Small tables with named rows and columns. After each table, cells are looked up by row and column.

begul
columns: zisire, poveba, zes, mem, kufif, vutos, nirol, mifat, libik, donezaf
bef: [48, -50, 47, -9, -16, -18, 1, 32, -25, 88]
san: [20, 28, 45, -5, 12, -47, -20, 44, -38, 21]
rovuli: [13, 39, -2, -9, 91, 45, -39, -11, -33, 6]
vok: [46, -50, 37, -13, 52, 25, -35, 3, -38, 47]
vasev: [1, 81, -11, 40, 9, 9, 38, 21, 47, 40]

donezaf of bef: 88
zisire of vok: 46
libik of vok: -38
zes of vasev: -11
kufif of bef: -16
mem of san: -5
poveba of rovuli: 39
nirol of vok: -35
zes of bef: 47
vutos of vok: 25
poveba of san: 28
mem of rovuli: -9
kufif of vasev: 9
kufif of rovuli: 91
vutos of bef: -18
kufif of vok: 52
mifat of rovuli: -11
nirol of rovuli: -39

Table mimov
columns: nikor, budi, gepoz, sato
sulo: [121, 106, 101, 92]
bik: [117, 57, 193, 153]
molo: [118, 72, 117, 87]
zotor: [50, 66, 134, 173]
tukibag: [40, 95, 115, 81]
zez: [118, 90, 158, 137]
pef: [153, 109, 101, 140]
rizosut: [121, 36, 229, 175]
far: [174, 139, 86, 78]
vol: [125, 124, 123, 124]
peda: [117, 32, 138, 86]
bakonov: [114, 119, 121, 117]
bepodam: [67, 77, 124, 159]

What is the sato of zotor in mimov?
173
What is the budi of tukibag in mimov?
95
What is the budi of pef in mimov?
109
What is the budi of rizosut in mimov?
36
What is the gepoz of molo in mimov?
117
What is the nikor of bakonov in mimov?
114
What is the gepoz of bepodam in mimov?
124
What is the sato of molo in mimov?
87
What is the gepoz of pef in mimov?
101
What is the sato of vol in mimov?
124
What is the sato of bakonov in mimov?
117
What is the nikor of rizosut in mimov?
121
What is the sato of far in mimov?
78

pere.tsv
	musubof	faled	lop	demud	sib	burasa	pezote	buzofe	dop
gotuta	486	133	388	585	263	557	509	533	75
dor	415	114	342	607	262	472	430	513	96
dozatu	482	561	782	154	616	406	452	408	386

buzofe of dozatu = 408
buzofe of dor = 513
sib of dor = 262
pezote of dozatu = 452
sib of gotuta = 263
musubof of dozatu = 482
musubof of gotuta = 486
lop of dor = 342

gigarat:
         roz  kadilam  buterim  fuletum  razas  fivimos  neza  kif  putudor  vef
mogef     40        9       33       83     54        0   -50   73       82   47
fogo      31      -49      -11       37     12      -46    49   -2       39  -19
gugumiz    4       25      -53       29     57       59   -15    7       18   57
vut       25       77      -56       38    -52       54    79   63       78   45
suna     -41       22      -46      -34     70       22    72   47      -11   85
papet     35        3       -9       38     58        5    -3   46       87   14
vubolur   -2       64       14      -44    -49       57     7  -46      -24   26
sur       54       31      -27       92     16       60    14    9      -29   47
zov      -12       47       -5       65    -12       86    13  -43      -52   17

sur, putudor: -29
gugumiz, fivimos: 59
fogo, fivimos: -46
mogef, kif: 73
papet, buterim: -9
papet, razas: 58
vut, fivimos: 54
vubolur, fivimos: 57
suna, kif: 47
zov, vef: 17
vut, roz: 25
suna, kadilam: 22
fogo, kif: -2
zov, roz: -12
papet, kadilam: 3
gugumiz, buterim: -53
gugumiz, fuletum: 29
fogo, neza: 49
sur, buterim: -27
suna, fuletum: -34
Which row has the largest fuletum? sur

sak.csv
,pel,zafateb,toso,lasub,tezuk,neme,susafis,nito,rafun,bos
pagut,83,83,150,85,128,71,175,66,123,102
memut,138,100,73,121,158,130,130,77,155,121
pobo,65,151,167,175,37,225,67,63,129,117
tamuris,85,87,133,83,126,122,183,67,83,118
gamur,101,101,72,85,115,134,67,70,111,141
kepuz,113,67,141,109,101,117,155,72,88,59
penu,178,120,88,132,149,165,99,85,116,129
ruriles,59,72,127,61,124,108,111,62,99,92
lufe,125,81,132,127,167,113,112,74,84,117
fuf,87,116,74,38,124,109,78,67,148,114
goba,140,90,110,134,159,122,106,77,102,144
mag,88,37,136,69,119,44,149,67,119,176
dugoful,94,78,97,80,132,114,149,68,104,110

dugoful, neme -> 114
mag, nito -> 67
kepuz, lasub -> 109
pagut, nito -> 66
goba, toso -> 110
goba, zafateb -> 90
memut, nito -> 77
tamuris, toso -> 133
ruriles, nito -> 62
pagut, lasub -> 85
memut, bos -> 121
kepuz, bos -> 59
mag, neme -> 44
fuf, susafis -> 78
goba, pel -> 140
kepuz, toso -> 141
lufe, tezuk -> 167

zuzula:
|  | sumat | gemog | sis | nitum | zufeme | rem | gaf | lipu |
|---|---|---|---|---|---|---|---|---|
| rit | 0.25 | 0.02 | 0.41 | 0.39 | 0.02 | 0.20 | -0.13 | 0.00 |
| vef | 0.19 | 0.09 | 0.32 | 0.26 | 0.01 | 0.18 | -0.05 | -0.02 |
| pif | 0.28 | 0.34 | 0.25 | 0.01 | 0.12 | -0.16 | 0.11 | 0.45 |
| zek | 0.27 | 0.80 | -0.57 | -0.51 | -0.14 | -0.08 | -0.11 | 0.09 |
| depatu | 0.45 | 0.24 | 0.24 | 0.24 | 0.24 | 0.24 | 0.24 | 0.24 |
| bod | 0.13 | -0.06 | 0.50 | 0.35 | 0.01 | 0.19 | -0.03 | -0.11 |
| gibavu | 0.21 | 0.01 | 0.44 | 0.24 | 0.06 | 0.19 | 0.12 | -0.11 |
| nitunem | 0.46 | 0.24 | 0.23 | 0.64 | 0.13 | 0.19 | -0.45 | 0.56 |
| sig | 0.16 | 0.18 | 0.55 | 0.16 | 0.22 | -0.19 | 0.24 | 0.55 |
| vot | 0.09 | 0.25 | 0.25 | 0.25 | 0.25 | 0.24 | 0.24 | 0.24 |
| rovekab | 0.07 | 0.32 | 0.29 | -0.08 | 0.11 | -0.21 | 0.21 | 0.39 |

zufeme of nitunem: 0.13
sumat of vot: 0.09
gaf of vot: 0.24
lipu of zek: 0.09
zufeme of rovekab: 0.11
gemog of rit: 0.02
gemog of vot: 0.25
sumat of rit: 0.25
lipu of pif: 0.45
sis of rit: 0.41
nitum of vef: 0.26
gemog of bod: -0.06
sumat of zek: 0.27
sumat of sig: 0.16
rem of vot: 0.24
gaf of zek: -0.11

